Here is a tiny trained network, its code and every weight. The questions are about switching its units off for an input and a class, where a switched-off unit gives its printed mean instead of its output.

import numpy as np


def w(rows, s, z=0):
    codes = np.array(rows[::2]) - 128.0
    scale = np.full(codes.shape[1], s)
    scale[-1] = z or s
    return codes * scale


def norm(h):
    return h / np.sqrt((h * h).mean(-1, keepdims=True) + 1e-5)


def f(y):
    return y / 2 * (1 + np.tanh(0.7978845608 * (y + 0.044715 * y**3)))


def log_softmax(a):
    a = a - a.max(-1, keepdims=True)
    return a - np.log(np.exp(a).sum(-1, keepdims=True))


def net(x, mask):
    res = np.array(x, float).reshape(1, 8) / 4 @ E
    u = 0
    for l in range(4):
        y = f(norm(res) @ A[l][:, :-1].T + A[l][:, -1])
        res = res + np.where(mask[u : u + 3], y, B[l][:, -1]) @ B[l][:, :-1]
        u += 3
    return log_softmax(norm(res)[-1] @ U[:, :-1].T + U[:, -1])


A, B = {}, {}
E = w([
[181,170,142,215,170,98,235,101,193],'x0',
[152,99,134,123,239,47,147,187,72],'x1',
[178,185,95,113,159,194,162,95,154],'x2',
[96,39,104,141,90,75,4,136,114],'x3',
[88,180,152,157,144,158,92,96,182],'x4',
[106,190,57,143,122,22,131,101,98],'x5',
[94,170,166,118,130,126,145,149,137],'x6',
[137,97,125,166,157,100,102,141,152],'x7',
],0.0015)
A[0] = w([
[145,179,110,216,165,87,225,81,134,78],'0.n1',
[1,121,171,97,66,230,75,183,118,1],'0.n2',
[145,171,174,76,182,114,239,224,30,7],'0.n3',
],0.003,0.001)
B[0] = w([
[69,155,197,113,59,155,75,160,214,254],'0.n1',
[161,138,221,3,174,129,18,87,131,247],'0.n2',
[5,107,126,15,232,100,198,235,86,237],'0.n3',
],0.0031,0.0011)
A[1] = w([
[139,157,62,89,153,197,111,106,109,130],'1.n1',
[224,64,144,182,227,195,135,117,174,87],'1.n2',
[86,9,114,190,91,5,56,180,75,8],'1.n3',
],0.0032,0.0011)
B[1] = w([
[115,98,101,201,65,32,117,117,94,139],'1.n1',
[18,124,88,185,113,212,52,161,4,142],'1.n2',
[220,178,195,198,64,78,152,224,3,249],'1.n3',
],0.0039,0.002)
A[2] = w([
[180,137,253,62,135,133,31,106,79,204],'2.n1',
[164,145,59,175,44,116,54,36,141,105],'2.n2',
[160,17,50,63,128,121,67,161,56,2],'2.n3',
],0.0028,0.00047)
B[2] = w([
[255,25,121,130,127,60,107,105,230,254],'2.n1',
[107,144,69,72,180,118,221,119,56,181],'2.n2',
[78,219,150,146,159,121,180,109,241,191],'2.n3',
],0.0036,0.0018)
A[3] = w([
[127,71,122,46,243,99,216,180,123,253],'3.n1',
[65,82,163,162,180,187,1,165,106,77],'3.n2',
[67,249,194,171,118,121,138,96,252,86],'3.n3',
],0.0028,0.0006)
B[3] = w([
[14,146,202,50,100,148,123,115,149,251],'3.n1',
[74,150,2,153,217,133,56,102,133,156],'3.n2',
[208,57,110,220,184,79,174,144,201,211],'3.n3',
],0.0042,0.0016)
U = w([
[39,126,55,211,211,195,58,147,70,78],'0',
[188,55,159,37,124,123,3,53,199,225],'1',
[217,113,181,189,65,28,106,212,22,209],'2',
[144,124,119,134,55,217,181,85,119,28],'3',
[2,145,220,19,185,120,185,207,127,146],'4',
[167,142,145,226,174,103,207,123,245,184],'5',
[101,191,40,65,94,74,165,46,67,6],'6',
],0.0088,0.0015)

Each question gives the input, the list of numbers given to net, and the class t.
The units are the neurons (one row each of A and B). Each row of codes is followed by its name. A weight is (code - 128) times the scale printed after its matrix; where a second scale follows, it is the last column's (A, B and U).
mask holds one flag per neuron, layer by layer. A switched-off neuron (its flag False) gives its mean, the last column of its row in B, instead of its output. The means were averaged over made-up inputs and are rounded, as every weight is.
A unit's drop is (log p(t) with every unit on - log p(t) with that unit switched off) / (log p(t) with every unit on - log p(t) with every unit switched off).
The circuit of an input: a set's keep is (log p(t) with only the set's units on - log p(t) with every unit switched off) / (log p(t) with every unit on - log p(t) with every unit switched off). Starting from all 12 units, units are removed one at a time, each time the one whose removal leaves the highest keep (on an exact tie, the one counted first), for as long as the keep stays at least 0.8.
units of the circuit, in order: the units of the circuit, biggest drop first
most important unit: the unit with the biggest drop
k most important neurons: the k neurons with the biggest drops, biggest first
top k neurons in layer l: the k neurons of layer l with the biggest drops, biggest first
drop when u is switched off: that unit's drop, to one decimal
input [-7,5,2,0,5,-5,3,3], class 1: 2 most important neurons => [2.n1 0.n2]
input [2,5,4,0,2,-6,3,5], class 0: most important unit => 1.n2
input [-8,-8,-3,-2,3,7,6,3], class 1: units of the circuit, in order => [0.n2 2.n1]
input [8,3,-4,-6,1,-1,8,-6], class 4: 3 most important neurons => [0.n3 3.n1 2.n3]
input [-5,-7,-2,-6,7,3,-1,4], class 1: 2 most important neurons => [0.n2 2.n3]
input [-7,-2,2,-4,-7,4,-5,5], class 6: units of the circuit, in order => [1.n1 2.n3]
input [-8,7,4,0,-5,-1,-4,1], class 4: 2 most important neurons => [2.n3 3.n1]
input [-5,5,-3,-3,-8,5,-4,1], class 4: 2 most important neurons => [0.n3 3.n1]
input [0,-8,-7,-3,-1,4,6,-2], class 1: 3 most important neurons => [0.n2 2.n3 1.n3]
input [4,-4,7,6,-7,0,8,-2], class 3: 3 most important neurons => [3.n2 2.n3 0.n2]
input [-3,-4,-4,5,5,7,-6,-8], class 2: 2 most important neurons => [1.n3 3.n1]
input [4,8,0,4,-8,8,8,1], class 4: top 2 neurons in layer 3 => [3.n1 3.n3]
input [0,-7,4,4,-6,2,-1,7], class 6: 3 most important neurons => [2.n2 0.n3 3.n3]
input [0,-5,6,-5,-1,0,-7,8], class 3: most important unit => 0.n3
input [-7,0,3,5,1,3,1,5], class 2: 4 most important neurons => [1.n3 0.n1 3.n1 1.n1]
input [-7,8,0,-1,6,-7,0,-1], class 1: 3 most important neurons => [2.n1 0.n2 2.n2]
input [-3,5,5,3,8,0,4,-2], class 1: 2 most important neurons => [2.n1 0.n2]
input [8,7,2,-4,2,-8,-1,8], class 0: 2 most important neurons => [1.n2 3.n2]
input [-3,-6,-2,-8,-8,6,4,0], class 4: 2 most important neurons => [0.n3 1.n3]
input [-7,7,6,0,-4,-5,-6,-6], class 4: most important unit => 2.n3
input [-3,1,-1,-5,8,8,8,5], class 5: drop when 3.n3 is switched off => 0.7
input [1,-4,1,-3,7,5,4,-7], class 5: drop when 3.n3 is switched off => 0.8
input [-5,1,-1,8,-5,-7,-5,3], class 2: drop when 1.n3 is switched off => 3.3
input [-4,4,7,-2,-3,4,-2,8], class 4: drop when 3.n1 is switched off => 0.1
